Below are the code and all the weights of a small trained network. Each question names an input and a target symbol and asks about switching units off, where a switched-off unit gives its printed mean instead of its output.

import numpy as np


def w(rows, s, z=0):
    codes = np.array(rows[::2]) - 128.0
    scale = np.full(codes.shape[1], s)
    scale[-1] = z or s
    return codes * scale


def f(y):
    return y / 2 * (1 + np.tanh(0.7978845608 * (y + 0.044715 * y**3)))


def softmax(a):
    e = np.exp(a - a.max(-1, keepdims=True))
    return e / e.sum(-1, keepdims=True)


def log_softmax(a):
    a = a - a.max(-1, keepdims=True)
    return a - np.log(np.exp(a).sum(-1, keepdims=True))


def net(x, mask):
    ids = ['αβζηθμξστφψω'.index(c) for c in x.split()]
    T = len(ids)
    res = E[ids] + P[:T]
    r = res
    for j in range(3):
        rows = slice(4 * j, 4 * j + 4)
        q, k, v = (r @ M[0][rows].T for M in (Q, K, V))
        z = softmax(np.where(np.tri(T) > 0, q @ k.T / 4**0.5, -1e9)) @ v
        o = O[0][rows]
        res = res + np.where(mask[j], z, o[:, -1]) @ o[:, :-1]
    y = f(res @ A[0][:, :-1].T + A[0][:, -1])
    res = res + np.where(mask[3:19], y, B[0][:, -1]) @ B[0][:, :-1]
    return log_softmax(res[-1] @ U[:, :-1].T + U[:, -1])


Q, K, V, O, A, B = {}, {}, {}, {}, {}, {}
E = w([
[188,96,150],'α',
[186,97,148],'β',
[123,136,138],'ζ',
[134,123,137],'η',
[103,135,114],'θ',
[225,102,164],'μ',
[119,80,116],'ξ',
[94,167,110],'σ',
[82,214,135],'τ',
[130,188,136],'φ',
[9,116,91],'ψ',
[4,182,100],'ω',
],0.021)
P = w([
[198,74,184],'0',
[153,98,206],'1',
[123,108,176],'2',
[92,120,123],'3',
[115,132,71],'4',
[139,139,33],'5',
[171,156,11],'6',
[200,163,2],'7',
[229,171,2],'8',
],0.0086)
Q[0] = w([
[21,159,250],'head 0',
[86,63,158],'head 0',
[163,167,48],'head 0',
[84,175,136],'head 0',
[48,93,203],'head 1',
[127,183,147],'head 1',
[88,240,184],'head 1',
[255,200,166],'head 1',
[104,230,76],'head 2',
[133,66,105],'head 2',
[97,166,59],'head 2',
[126,109,186],'head 2',
],0.0087)
K[0] = w([
[156,156,233],'head 0',
[57,86,192],'head 0',
[244,115,125],'head 0',
[163,66,164],'head 0',
[2,78,244],'head 1',
[199,18,171],'head 1',
[230,76,188],'head 1',
[98,118,45],'head 1',
[88,90,41],'head 2',
[196,105,72],'head 2',
[30,167,60],'head 2',
[145,115,236],'head 2',
],0.0096)
V[0] = w([
[114,26,100],'head 0',
[75,100,54],'head 0',
[60,157,154],'head 0',
[135,132,19],'head 0',
[73,32,156],'head 1',
[66,199,134],'head 1',
[234,57,193],'head 1',
[51,30,145],'head 1',
[94,140,171],'head 2',
[76,184,125],'head 2',
[182,207,173],'head 2',
[189,176,254],'head 2',
],0.0097)
O[0] = w([
[153,47,172,144],'head 0',
[76,72,201,55],'head 0',
[151,207,193,52],'head 0',
[138,51,162,93],'head 0',
[255,54,150,119],'head 1',
[183,205,160,61],'head 1',
[65,100,72,254],'head 1',
[197,86,169,98],'head 1',
[89,147,135,110],'head 2',
[106,229,168,59],'head 2',
[107,163,112,172],'head 2',
[162,188,74,223],'head 2',
],0.0073,0.0088)
A[0] = w([
[71,106,121,65],'neuron 0',
[190,123,225,3],'neuron 1',
[114,30,160,137],'neuron 2',
[73,76,204,151],'neuron 3',
[112,170,52,178],'neuron 4',
[190,109,164,80],'neuron 5',
[176,53,48,174],'neuron 6',
[188,126,127,21],'neuron 7',
[25,134,188,148],'neuron 8',
[42,70,149,103],'neuron 9',
[111,116,83,47],'neuron 10',
[167,62,169,249],'neuron 11',
[113,245,75,164],'neuron 12',
[60,104,64,167],'neuron 13',
[116,131,115,122],'neuron 14',
[57,130,66,38],'neuron 15',
],0.011,0.0032)
B[0] = w([
[136,118,164,152],'neuron 0',
[139,55,141,155],'neuron 1',
[24,222,148,149],'neuron 2',
[208,28,24,132],'neuron 3',
[224,76,137,203],'neuron 4',
[62,105,176,155],'neuron 5',
[3,97,146,251],'neuron 6',
[114,34,74,155],'neuron 7',
[245,78,211,154],'neuron 8',
[97,151,199,156],'neuron 9',
[169,96,184,170],'neuron 10',
[29,220,95,163],'neuron 11',
[94,192,112,172],'neuron 12',
[172,94,177,221],'neuron 13',
[183,101,164,138],'neuron 14',
[180,186,93,198],'neuron 15',
],0.005,0.022)
U = w([
[91,129,92,43],'α',
[86,126,97,131],'β',
[157,146,78,27],'ζ',
[113,161,87,53],'η',
[125,160,105,188],'θ',
[211,68,20,182],'μ',
[29,171,127,124],'ξ',
[164,170,91,254],'σ',
[254,227,56,183],'τ',
[182,204,5,68],'φ',
[100,105,232,77],'ψ',
[246,167,220,174],'ω',
],0.0081,0.0055)

Each question gives the input, a string of symbols that net reads in full, and the target symbol t.
The units are the heads (4 rows each of Q, K, V and O) and the neurons (one row each of A and B). Each row of codes is followed by its name. A weight is (code - 128) times the scale printed after its matrix; where a second scale follows, it is the last column's (O, A, B and U).
mask holds one flag per unit, heads first, then neurons. A switched-off unit (its flag False) gives its mean, the last column of its rows in O or B, instead of its output. The means were averaged over made-up inputs and are rounded, as every weight is.
A unit's drop is (log p(t) with every unit on - log p(t) with that unit switched off) / (log p(t) with every unit on - log p(t) with every unit switched off).
The circuit of an input: a set's keep is (log p(t) with only the set's units on - log p(t) with every unit switched off) / (log p(t) with every unit on - log p(t) with every unit switched off). Starting from the 12 units with the biggest drops (on a tie, the unit counted first), units are removed one at a time, each time the one whose removal leaves the highest keep (on an exact tie, the one counted first), for as long as the keep stays at least 0.8.
units of the circuit, in order: the units of the circuit, biggest drop first
most important unit: the unit with the biggest drop
k most important neurons: the k neurons with the biggest drops, biggest first
heads that matter: for each layer, one digit per head in row order, 1 if its drop is at least 0.15 and else 0, layers parted by /
input μ β σ β ξ μ τ ψ, target ψ: units of the circuit, in order : (head 2; neuron 8)
input μ μ τ φ, target τ: units of the circuit, in order : (head 2; neuron 6; head 0)
input μ ζ μ η α τ ζ, target τ: most important unit : neuron 6
input ψ β β τ τ ω θ μ σ, target ω: 3 most important neurons : (neuron 8; neuron 6; neuron 13)
input β μ ω τ ω σ ω η, target ω: heads that matter : 111
input τ θ θ, target τ: units of the circuit, in order : (neuron 6; head 1)
input α τ α, target τ: units of the circuit, in order : (head 0; head 1; neuron 6)
input η μ μ β β β β τ μ, target τ: heads that matter : 010
input α α μ μ ξ β, target ξ: heads that matter : 110
input β ξ β η α ξ α, target ξ: heads that matter : 100
input ξ μ α ω σ, target ω: heads that matter : 001
input σ μ φ σ β μ τ η, target τ: heads that matter : 010
input ζ τ μ ξ, target τ: units of the circuit, in order : (head 1; neuron 6; head 0)
input τ μ β α β β τ β α, target τ: units of the circuit, in order : (head 1)
input ζ τ ω β α μ ξ ω, target ω: heads that matter : 001
input μ β μ ζ μ μ τ, target τ: heads that matter : 001
input ζ μ θ ξ, target ξ: units of the circuit, in order : (head 0; neuron 4; neuron 2)
input β μ β ω τ, target ω: units of the circuit, in order : (head 2; neuron 8; neuron 6)
input μ μ ψ μ μ, target ψ: units of the circuit, in order : (head 0; neuron 15)
input ψ β α μ μ α ξ ξ β, target ξ: heads that matter : 100
input ω η ψ μ, target ψ: units of the circuit, in order : (head 0)
